[132  82 154 143 121  78 113 188] = X
[102 128 101 118 138 145 116 130] = M
[150 114 171 153 121  88 135 137] = A
[132 120 123 117 121 159 144 134] = Y
[132 124 125 124 147 129 133 114] = U
[139  70 186 164 121  47 114 133] = D
[181 182  70  90 121 214 147  77] = C
[132 115 125 120 121 152 142 140] = R
[115 117  74  96 136 194 135  74] = B
[151 125 136 120 121 145 153 122] = Z
after: [164] : [121]
after: [129] : [133]
after: [118] : [138]
after: [182] : [70]
asked: [150 114 171 153 121  88 135 137] : A
asked: [132 120 123 117 121 159 144 134] : Y

[ 88 121 120  79 122 131 166  88 141  75 110  53 119 120 132 106  78  60] : V
[173 117 129 146  89 131 128 156 133 141 149 155  36  89  99 177 122  38] : P
[173 100 120 122 167 150 120  87 133 131  40 155 219 120 131 168 142 156] : H
after: [53] : [119]
after: [129] : [146]
after: [75] : [110]
after: [168] : [142]
after: [142] : [156]
after: [110] : [53]

[156  82  60 193  83 167 201  83 104  85] : J
[ 80  82  63 195  86 167 200  84 104 103] : E
[ 88  63  68 217 124 157 125 113  78 113] : N
after: [201] : [83]
after: [88] : [63]
after: [124] : [157]
after: [84] : [104]
after: [157] : [125]

[157 142 137 139 129 154 130 139 140 145 138 169 138 140] : L
[118 111 158 162 134 116 126  68 133 111  52 122 139  43] : K
[105 113 136 129 140 105 134 157 136 113 171  90 140 175] : W
[172 132 122 117 109 128 112  93 117 133 100 193 146 147] : F
[131 132 122 117 109 128 112  42 117 133 100 122 111 104] : S
[105 113 136 129 140 105 134 133 146 113 171  90 140 175] : Q
asked: [131 132 122 117 109 128 112  42 117 133 100 122 111 104] : S
asked: [157 142 137 139 129 154 130 139 140 145 138 169 138 140] : L
after: [154] : [130]

[153  95 208 142  75  74 154 134] -> doreg
[184 120 152  59 185 174  96 161] -> Roge
[106  92 127 165  62 114 135  95] -> guro
[ 73  97 143 195 144  58 207  87] -> losi
after: [184] : [120]
after: [58] : [207]
after: [73] : [97]
after: [92] : [127]
after: [59] : [185]
after: [120] : [152]

[150 126 156 127]  Guna
[106 192  88  60]  kenes
[112 110 155  93]  melat
[158 147 113 109]  ged
[110  92 105 160]  timed
[189 209  68  46]  bod
[110  92 163 160]  fug
[106 107 124 154]  dasov
[167 148 133 100]  Sodal
[127 143 108 142]  Kuzof
after: [68] : [46]
after: [148] : [133]
asked: [158 147 113 109] : ged
after: [155] : [93]
after: [167] : [148]
after: [107] : [124]
after: [209] : [68]

[156 205 108 166 144 114] -> Zed
[157 130 130 139 172 147] -> Dok
[157 130 132 139 172 147] -> lak
[113 159 173 127 115 204] -> kas
after: [205] : [108]
after: [113] : [159]
after: [166] : [144]

[134  81 113 193 170 179 170] = Lifom
[134  87 109 215 160 156  78] = Guvo
[110 143 163 101 103 116 145] = lari
[105 118 123 125 128 169  88] = Lodo
[ 78 111 107  86 124 188 124] = diru
after: [125] : [128]
after: [169] : [88]

[126 139 117 143 137] : daku
[128 136 133 138 167] : veso
[132 127 138 129 116] : piri
after: [129] : [116]
after: [127] : [138]
after: [139] : [117]
after: [143] : [137]
after: [136] : [133]

